Below are the code and all the weights of a small trained network. Each question names an input and a class and asks about switching units off, where a switched-off unit gives its printed mean instead of its output.

import numpy as np


def w(rows, s, z=0):
    codes = np.array(rows[::2]) - 128.0
    scale = np.full(codes.shape[1], s)
    scale[-1] = z or s
    return codes * scale


def f(y):
    return y / 2 * (1 + np.tanh(0.7978845608 * (y + 0.044715 * y**3)))


def log_softmax(a):
    a = a - a.max(-1, keepdims=True)
    return a - np.log(np.exp(a).sum(-1, keepdims=True))


def net(x, mask):
    res = np.array(x, float).reshape(1, 7) / 4 @ E
    y = f(res @ A[0][:, :-1].T + A[0][:, -1])
    res = res + np.where(mask, y, B[0][:, -1]) @ B[0][:, :-1]
    return log_softmax(res[-1] @ U[:, :-1].T + U[:, -1])


A, B = {}, {}
E = w([
[55,147,42,47,93,224,144,78],'x0',
[227,150,117,74,134,197,66,250],'x1',
[120,142,160,122,114,143,115,121],'x2',
[124,129,148,126,118,139,126,126],'x3',
[125,130,127,126,125,124,126,132],'x4',
[138,123,99,130,138,111,131,128],'x5',
[121,99,80,211,38,170,52,122],'x6',
],0.012)
A[0] = w([
[134,104,176,237,121,71,89,131,21],'n1',
[140,115,165,240,135,99,110,127,22],'n2',
[79,80,140,157,118,91,160,46,214],'n3',
[186,148,152,112,132,72,127,166,130],'n4',
[203,132,158,187,135,117,128,177,72],'n5',
[113,119,171,120,143,64,193,3,167],'n6',
[127,133,147,202,113,95,85,80,192],'n7',
[161,101,193,254,105,54,115,173,156],'n8',
[202,74,131,176,93,128,23,163,248],'n9',
[198,149,153,113,197,141,136,189,149],'n10',
[43,112,73,179,91,150,112,42,81],'n11',
[179,61,144,178,111,62,87,78,221],'n12',
[172,122,84,83,124,207,62,213,177],'n13',
[170,116,96,246,49,166,65,147,35],'n14',
[129,125,178,152,188,99,122,205,117],'n15',
[217,129,206,112,155,142,147,155,128],'n16',
[130,126,57,167,63,218,121,124,45],'n17',
],0.0094,0.011)
B[0] = w([
[92,61,77,30,85,208,130,65,158],'n1',
[88,110,70,45,61,198,116,99,149],'n2',
[123,112,46,113,87,138,62,182,232],'n3',
[75,89,126,181,159,126,92,138,175],'n4',
[92,137,140,192,186,103,99,165,170],'n5',
[134,150,139,66,112,158,214,62,229],'n6',
[138,127,176,159,186,84,133,159,188],'n7',
[209,253,133,33,151,116,192,22,215],'n8',
[126,52,42,116,58,208,104,178,251],'n9',
[87,97,144,160,119,163,84,162,203],'n10',
[77,93,142,152,100,92,67,156,215],'n11',
[138,157,147,156,160,88,143,112,204],'n12',
[139,189,209,98,193,63,239,87,248],'n13',
[181,245,152,100,164,110,221,1,190],'n14',
[139,91,211,202,116,120,105,166,178],'n15',
[85,69,140,178,164,109,123,184,189],'n16',
[78,98,49,117,67,114,40,133,187],'n17',
],0.0095,0.017)
U = w([
[159,147,160,126,160,114,185,132,147],'0',
[146,101,85,68,93,186,124,151,250],'1',
[106,61,113,218,103,130,4,190,62],'2',
],0.014,0.002)

Each question gives the input, the list of numbers given to net, and the class t.
The units are the neurons (one row each of A and B). Each row of codes is followed by its name. A weight is (code - 128) times the scale printed after its matrix; where a second scale follows, it is the last column's (A, B and U).
mask holds one flag per neuron, in row order. A switched-off neuron (its flag False) gives its mean, the last column of its row in B, instead of its output. The means were averaged over made-up inputs and are rounded, as every weight is.
A unit's drop is (log p(t) with every unit on - log p(t) with that unit switched off) / (log p(t) with every unit on - log p(t) with every unit switched off).
The circuit of an input: a set's keep is (log p(t) with only the set's units on - log p(t) with every unit switched off) / (log p(t) with every unit on - log p(t) with every unit switched off). Starting from the 12 units with the biggest drops (on a tie, the unit counted first), units are removed one at a time, each time the one whose removal leaves the highest keep (on an exact tie, the one counted first), for as long as the keep stays at least 0.8.
circuit, biggest first: the units of the circuit, biggest drop first
unit that matters most: the unit with the biggest drop
k most important neurons: the k neurons with the biggest drops, biggest first
drop of u: that unit's drop, to one decimal
input [1,-7,8,-2,-8,-5,-2], class 1: circuit, biggest first -> (n3)
input [-6,-5,2,1,4,-6,3], class 1: 3 most important neurons -> (n1; n2; n13)
input [-7,3,1,3,-3,5,3], class 0: 4 most important neurons -> (n8; n3; n14; n12)
input [7,1,-2,4,2,4,-3], class 0: 2 most important neurons -> (n9; n3)
input [-6,-4,3,-5,4,6,8], class 1: 2 most important neurons -> (n1; n9)
input [6,2,1,-5,-2,7,0], class 0: 4 most important neurons -> (n9; n3; n13; n1)
input [-8,-7,-7,7,-5,-2,3], class 1: 2 most important neurons -> (n1; n2)
input [-7,-2,3,2,5,3,8], class 1: 4 most important neurons -> (n9; n1; n2; n13)
input [-3,-5,1,7,6,-1,2], class 1: 2 most important neurons -> (n13; n3)
input [-5,-5,0,-6,-5,5,4], class 1: 4 most important neurons -> (n1; n2; n13; n3)
input [2,-8,-8,-4,-7,2,-7], class 1: 2 most important neurons -> (n3; n13)
input [-2,4,5,8,-7,0,7], class 0: 3 most important neurons -> (n14; n13; n3)
input [-7,6,-4,-6,-8,5,8], class 0: 2 most important neurons -> (n14; n13)
input [8,-8,-8,-8,6,-4,4], class 2: unit that matters most -> n11
input [0,-8,7,4,-7,1,7], class 1: 2 most important neurons -> (n6; n3)
input [3,-3,-5,-1,7,4,-6], class 1: drop of n8 -> 0.1
input [-3,3,-6,-5,-3,-1,6], class 0: drop of n7 -> 0.0
input [6,2,7,-5,-6,4,-8], class 0: drop of n17 -> 0.2
